Below are the code and all the weights of a small trained network. Each question names an input and a target symbol and asks about switching units off, where a switched-off unit gives its printed mean instead of its output.

import numpy as np


def w(rows, s, z=0):
    codes = np.array(rows[::2]) - 128.0
    scale = np.full(codes.shape[1], s)
    scale[-1] = z or s
    return codes * scale


def norm(h):
    return h / np.sqrt((h * h).mean(-1, keepdims=True) + 1e-5)


def softmax(a):
    e = np.exp(a - a.max(-1, keepdims=True))
    return e / e.sum(-1, keepdims=True)


def log_softmax(a):
    a = a - a.max(-1, keepdims=True)
    return a - np.log(np.exp(a).sum(-1, keepdims=True))


def net(x, mask):
    ids = ['αδεζηλφω'.index(c) for c in x.split()]
    T = len(ids)
    res = E[ids] + P[:T]
    u = 0
    for l in range(2):
        r = norm(res)
        for j in range(3):
            rows = slice(2 * j, 2 * j + 2)
            q, k, v = (r @ M[l][rows].T for M in (Q, K, V))
            z = softmax(np.where(np.tri(T) > 0, q @ k.T / 2**0.5, -1e9)) @ v
            o = O[l][rows]
            res = res + np.where(mask[u + j], z, o[:, -1]) @ o[:, :-1]
        u += 3
    return log_softmax(norm(res)[-1] @ U[:, :-1].T + U[:, -1])


Q, K, V, O = {}, {}, {}, {}
E = w([
[75,149,154,100],'α',
[73,132,178,177],'δ',
[117,185,66,161],'ε',
[122,179,129,99],'ζ',
[109,3,213,109],'η',
[160,190,129,141],'λ',
[73,48,99,171],'φ',
[177,126,134,161],'ω',
],0.018)
P = w([
[119,128,100,125],'0',
[88,128,156,219],'1',
[153,148,97,101],'2',
[104,120,236,182],'3',
[141,140,95,99],'4',
[178,141,223,147],'5',
[132,132,97,103],'6',
[210,103,247,170],'7',
[124,127,101,99],'8',
],0.015)
Q[0] = w([
[132,107,172,123],'L0H0',
[99,127,250,146],'L0H0',
[199,194,207,58],'L0H1',
[44,126,96,135],'L0H1',
[159,104,62,85],'L0H2',
[195,110,56,126],'L0H2',
],0.012)
K[0] = w([
[72,216,208,134],'L0H0',
[90,91,160,162],'L0H0',
[191,7,224,149],'L0H1',
[142,143,97,209],'L0H1',
[195,112,128,28],'L0H2',
[192,144,108,182],'L0H2',
],0.011)
V[0] = w([
[81,41,254,203],'L0H0',
[200,194,113,71],'L0H0',
[154,162,74,149],'L0H1',
[208,57,208,139],'L0H1',
[128,196,96,142],'L0H2',
[216,52,159,99],'L0H2',
],0.0076)
O[0] = w([
[75,157,109,196,254],'L0H0',
[124,130,202,132,58],'L0H0',
[190,248,148,108,82],'L0H1',
[99,2,217,116,161],'L0H1',
[139,43,214,156,106],'L0H2',
[223,47,115,87,101],'L0H2',
],0.0065,0.0094)
Q[1] = w([
[141,146,208,73],'L1H0',
[76,111,169,230],'L1H0',
[251,110,17,112],'L1H1',
[164,54,126,52],'L1H1',
[112,60,99,54],'L1H2',
[210,93,146,53],'L1H2',
],0.011)
K[1] = w([
[122,132,185,108],'L1H0',
[130,89,126,115],'L1H0',
[172,142,74,103],'L1H1',
[134,109,134,91],'L1H1',
[130,118,116,2],'L1H2',
[199,123,102,77],'L1H2',
],0.018)
V[1] = w([
[103,132,250,147],'L1H0',
[116,157,150,46],'L1H0',
[197,101,138,127],'L1H1',
[96,60,117,179],'L1H1',
[171,104,104,164],'L1H2',
[140,55,44,36],'L1H2',
],0.013)
O[1] = w([
[1,229,173,186,198],'L1H0',
[19,14,71,62,82],'L1H0',
[94,86,132,169,62],'L1H1',
[96,104,17,131,254],'L1H1',
[134,203,136,162,101],'L1H2',
[170,195,190,79,60],'L1H2',
],0.0071,0.008)
U = w([
[106,146,99,247,52],'α',
[113,78,109,157,254],'δ',
[129,154,215,152,153],'ε',
[201,92,209,173,113],'ζ',
[174,157,91,112,223],'η',
[82,142,63,56,47],'λ',
[121,158,162,46,48],'φ',
[185,85,39,119,4],'ω',
],0.015,0.0045)

Each question gives the input, a string of symbols that net reads in full, and the target symbol t.
The units are the heads (2 rows each of Q, K, V and O). Each row of codes is followed by its name. A weight is (code - 128) times the scale printed after its matrix; where a second scale follows, it is the last column's (O and U).
mask holds one flag per head, layer by layer. A switched-off head (its flag False) gives its mean, the last column of its rows in O, instead of its output. The means were averaged over made-up inputs and are rounded, as every weight is.
A unit's drop is (log p(t) with every unit on - log p(t) with that unit switched off) / (log p(t) with every unit on - log p(t) with every unit switched off).
The circuit of an input: a set's keep is (log p(t) with only the set's units on - log p(t) with every unit switched off) / (log p(t) with every unit on - log p(t) with every unit switched off). Starting from all 6 units, units are removed one at a time, each time the one whose removal leaves the highest keep (on an exact tie, the one counted first), for as long as the keep stays at least 0.8.
circuit, biggest first: the units of the circuit, biggest drop first
unit that matters most: the unit with the biggest drop
which heads matter: for each layer, one digit per head in row order, 1 if its drop is at least 0.15 and else 0, layers parted by /
drop of u: that unit's drop, to one decimal
input η δ α η η α, target δ: unit that matters most	L0H1
input η η α α η η α ω λ, target ε: which heads matter	101 / 101
input ε η α ζ α ε, target δ: circuit, biggest first	(L0H1, L1H0, L0H0)
input δ η η α λ η ε, target η: circuit, biggest first	(L0H1, L0H0)
input δ α δ ζ ε, target η: which heads matter	110 / 110
input ε α ζ α δ ζ, target δ: circuit, biggest first	(L1H2, L1H0, L0H0)
input φ α α η, target α: circuit, biggest first	(L0H1, L1H0, L0H0, L1H1)
input η α ω η ζ, target φ: which heads matter	000 / 001
input α η φ, target ω: which heads matter	000 / 100
input ε α α η, target α: which heads matter	010 / 100
input ζ η ζ η α α, target δ: drop of L0H1	0.3
input δ η η ζ δ η λ, target ε: drop of L1H2	0.5
input η δ ε α η α ω, target ζ: drop of L0H0	0.1
